[[126 110 104 128 119 155 140 125 109 136 122]
 [113 147 142 117 134 123 120 134 145  98 128]
 [120 150 136 118 134 113 111 125 139 108 125]
 [135 145 132 118 128 126 114 116 136 131 116]
 [120 137 151 120 127 111 117 131 152 116 129]
 [122 114 135 138 130 116 130 139 129 119 139]]
The entry in the top-left corner? 126
The entry just right of 104 -> 128
The largest entry in the first column: 135
The entry directly below 108 is 131
The entry directly below 142: 136
The second entry on the main diagonal is 147
The first entry in the row that holds the smallest entry? 113
The entry directly below 147 -> 150
The 2nd largest entry: 152
The smallest entry in the last row? 114
The fifth entry, reading row by row? 119
The entry just right of the largest entry is 140
The bottom-left entry? 122
The third largest entry? 151
The top entry of the column that holds the smallest entry? 136
The 2nd entry from the end, reading row by row? 119
The second smallest entry: 104
The 3rd entry on the diagonal from the top-right corner -> 139
The entry directly above 127? 128
The last entry, reading row by row? 139
The 5th entry from the end, reading row by row? 130
The entry in the top-right corner? 122
The entry directly below 152? 129

[[141 119 132 140 128 117 141 116 142]
 [137 121 125 106 128 124 100 120 142]
 [143 117 132 120 133 117 118 115 145]
 [138 119 127 122 128 121 119 118 138]
 [139 120 128 117 129 121 113 119 142]
 [133 127 118 141 114 127 143 126 144]
 [125 136 102 110 104 141 106 138 149]]
The fifth entry, reading row by row -> 128
The third smallest entry is 104
The 1st entry, reading row by row?
A: 141
The entry directly below 113?
A: 143
The entry just left of the largest entry is 138
The top entry of the column that holds the smallest entry?
A: 141
The last entry, reading row by row -> 149
The top-right entry?
A: 142
The median of all entries?
A: 126
The entry in the bottom-left corner?
A: 125
The last entry in the row that holds the smallest entry is 142
The smallest entry in the last row?
A: 102
The entry directly below 122 is 117
The first entry in the row that holds the smallest entry is 137
The largest entry in the first column -> 143
The entry directly below 140 -> 106
The second largest entry?
A: 145
The third entry, reading row by row: 132
The third entry on the diagonal from the top-right corner?
A: 118
The second entry on the diagonal from the top-right corner is 120
The fourth entry, reading row by row is 140
The smallest entry in the first row is 116

Read these off the array that follows.
1) What is the entry just left of the smallest entry?
2) What is the minimum?
array([[130, 129, 139, 135, 129, 127, 123, 135, 122, 124, 117, 123, 128,
        124, 140],
       [143, 131, 148, 122, 121, 129, 134, 135, 110, 130, 137, 109, 126,
        119, 154],
       [134, 140, 117, 127, 130, 128, 125, 131, 114, 112, 117, 116, 128,
        124, 129],
       [117, 140, 130, 129, 132, 134, 124, 134, 121, 113, 120, 121, 127,
        131, 135],
       [129, 126, 133, 129, 122, 117, 132, 118, 120, 122, 135, 131, 131,
        138, 132],
       [134, 127, 117, 119, 134, 134, 120, 117, 120, 132, 118, 136, 133,
        115, 137],
       [132, 142, 134, 122, 126, 129, 114, 137, 127, 101, 133, 120, 124,
        121, 138],
       [129, 131, 133, 135, 140, 131, 118, 128, 120, 113, 111, 119, 118,
        119, 144],
       [121, 147, 132, 127, 128, 136, 128, 116, 124, 110, 114, 121, 124,
        132, 140],
       [136, 141, 135, 132, 130, 133, 119, 134, 121, 115, 123, 116, 120,
        129, 128],
       [122, 123, 124, 133, 119, 115, 129, 122, 126, 127, 132, 140, 122,
        154, 127]])
1) 127
2) 101

M =
[[153 112 127 120 124 130 141 129 136]
 [127 140 131 130 119 136 109 136 125]
 [143 112 134 117 129 151 126 131 132]]
What is the smallest entry in the last row?
A: 112
What is the bottom entry of the column that holds the smallest entry?
A: 126
The largest entry in the last row is 151
The first entry of the largest entry's row -> 153
What is the third entry on the main diagonal?
A: 134
The entry in the bottom-right corner: 132
The entry in the bottom-left corner is 143
The fifth entry, reading row by row: 124
The first entry in the row that holds the smallest entry: 127
What is the entry just right of the centre entry?
A: 136

W = array([101, 135, 147, 109, 138, 109, 118, 140, 141, 109, 117, 152])
The last entry is 152
The third entry from the left -> 147
The 3rd entry from the right -> 109
Find the second entry from the right.
A: 117
The first entry is 101
Find the 3rd largest entry.
A: 141
